Below are the code and all the weights of a small trained network. Each question names an input and a class and asks about switching units off, where a switched-off unit gives its printed mean instead of its output.

import numpy as np


def w(rows, s, z=0):
    codes = np.array(rows[::2]) - 128.0
    scale = np.full(codes.shape[1], s)
    scale[-1] = z or s
    return codes * scale


def f(y):
    return y / 2 * (1 + np.tanh(0.7978845608 * (y + 0.044715 * y**3)))


def log_softmax(a):
    a = a - a.max(-1, keepdims=True)
    return a - np.log(np.exp(a).sum(-1, keepdims=True))


def net(x, mask):
    res = np.array(x, float).reshape(1, 8) / 4 @ E
    y = f(res @ A[0][:, :-1].T + A[0][:, -1])
    res = res + np.where(mask, y, B[0][:, -1]) @ B[0][:, :-1]
    return log_softmax(res[-1] @ U[:, :-1].T + U[:, -1])


A, B = {}, {}
E = w([
[135,208,112,64,108,78,199,116,67,200,228],'x0',
[246,211,120,191,121,182,223,70,185,203,102],'x1',
[124,130,127,128,128,128,132,129,125,131,131],'x2',
[132,129,127,126,130,129,129,131,127,130,125],'x3',
[129,61,47,113,156,71,211,203,218,127,177],'x4',
[128,127,127,131,127,129,129,129,129,128,127],'x5',
[135,132,7,95,117,162,78,68,108,134,89],'x6',
[235,122,117,109,2,234,193,220,68,61,29],'x7',
],0.004)
A[0] = w([
[168,172,131,167,133,155,176,68,193,149,103,27],'N0',
[103,133,138,141,159,97,95,64,178,146,158,4],'N1',
[124,127,255,153,122,104,171,160,165,113,146,43],'N2',
[139,150,190,124,119,154,75,83,103,136,110,42],'N3',
[126,79,155,176,145,159,75,116,207,107,63,60],'N4',
[134,151,184,136,121,148,83,83,93,129,104,27],'N5',
[126,139,17,125,122,134,100,64,124,117,106,43],'N6',
[114,179,164,125,126,146,116,83,79,139,127,60],'N7',
[131,96,79,114,131,120,163,166,213,139,144,32],'N8',
],0.011,0.0024)
B[0] = w([
[51,71,178,76,124,87,49,167,69,75,153,252],'N0',
[195,132,163,128,31,214,179,195,58,60,54,217],'N1',
[145,123,37,105,178,215,45,106,166,248,81,225],'N2',
[131,83,92,169,151,80,163,164,204,90,119,193],'N3',
[133,193,142,74,109,80,191,109,73,167,213,238],'N4',
[143,81,81,157,154,78,164,175,202,90,120,188],'N5',
[133,123,89,119,177,207,68,138,171,246,106,204],'N6',
[135,126,63,131,138,74,189,119,170,109,160,178],'N7',
[153,111,81,186,148,52,176,138,209,72,111,208],'N8',
],0.012,0.0035)
U = w([
[147,80,79,214,174,54,195,143,232,71,114,58],'0',
[222,135,146,132,4,253,189,207,65,77,22,83],'1',
[129,135,88,117,206,217,39,83,171,244,99,66],'2',
[108,146,162,131,129,121,120,94,111,128,153,254],'3',
[8,39,170,76,138,78,5,165,72,60,158,103],'4',
[119,154,147,147,134,127,134,80,127,133,145,217],'5',
[135,247,131,82,115,72,222,62,84,190,254,94],'6',
],0.0069,0.0066)

Each question gives the input, the list of numbers given to net, and the class t.
The units are the neurons (one row each of A and B). Each row of codes is followed by its name. A weight is (code - 128) times the scale printed after its matrix; where a second scale follows, it is the last column's (A, B and U).
mask holds one flag per neuron, in row order. A switched-off neuron (its flag False) gives its mean, the last column of its row in B, instead of its output. The means were averaged over made-up inputs and are rounded, as every weight is.
A unit's drop is (log p(t) with every unit on - log p(t) with that unit switched off) / (log p(t) with every unit on - log p(t) with every unit switched off).
The circuit of an input: a set's keep is (log p(t) with only the set's units on - log p(t) with every unit switched off) / (log p(t) with every unit on - log p(t) with every unit switched off). Starting from all 9 units, units are removed one at a time, each time the one whose removal leaves the highest keep (on an exact tie, the one counted first), for as long as the keep stays at least 0.8.
circuit, biggest first: the units of the circuit, biggest drop first
unit that matters most: the unit with the biggest drop
top k neurons: the k neurons with the biggest drops, biggest first
drop when u is switched off: that unit's drop, to one decimal
input [6,-5,-2,5,-6,-2,0,-4], class 0: circuit, biggest first => [N7; N3; N5]
input [-8,1,-3,-2,-3,-8,-7,-6], class 6: top 2 neurons => [N4; N6]
input [2,1,-5,-3,2,-7,6,-3], class 2: top 2 neurons => [N6; N4]
input [4,8,4,-4,1,-2,2,2], class 4: top neuron => [N0]
input [-8,2,2,-8,-5,8,5,6], class 5: circuit, biggest first => [N4; N1]
input [3,7,7,-8,2,-4,8,6], class 2: top 2 neurons => [N6; N1]
input [7,-1,-5,2,-7,-4,4,-8], class 1: top 2 neurons => [N1; N8]
input [1,-7,-3,-3,7,-8,2,-4], class 0: top 3 neurons => [N8; N0; N4]
input [-7,-7,-8,3,1,8,8,0], class 2: top 2 neurons => [N6; N0]
input [-5,-8,2,7,8,-3,7,2], class 0: top 3 neurons => [N8; N0; N2]
input [4,0,3,4,-4,5,-3,1], class 0: circuit, biggest first => [N4; N7]
input [1,5,-3,-7,-7,1,-5,-7], class 0: circuit, biggest first => [N3; N5]
input [5,5,-2,-3,-2,-8,7,-7], class 1: top 2 neurons => [N1; N2]
input [-3,-7,-7,4,3,3,4,-4], class 3: unit that matters most => N0
input [8,8,4,8,-7,-7,-6,-1], class 4: top 2 neurons => [N0; N8]
input [-4,8,7,-3,0,4,5,-6], class 4: top 2 neurons => [N0; N2]
input [-1,-7,5,-5,8,4,1,2], class 0: top 2 neurons => [N8; N0]
input [-2,-6,-4,8,-8,-6,-6,-4], class 0: drop when N5 is switched off => 0.2
input [-6,-3,-7,2,1,3,-7,-1], class 2: drop when N2 is switched off => 1.2
input [-1,0,-5,4,3,-7,7,1], class 2: circuit, biggest first => [N6]
input [0,8,5,2,-3,3,3,-7], class 4: drop when N0 is switched off => 1.4
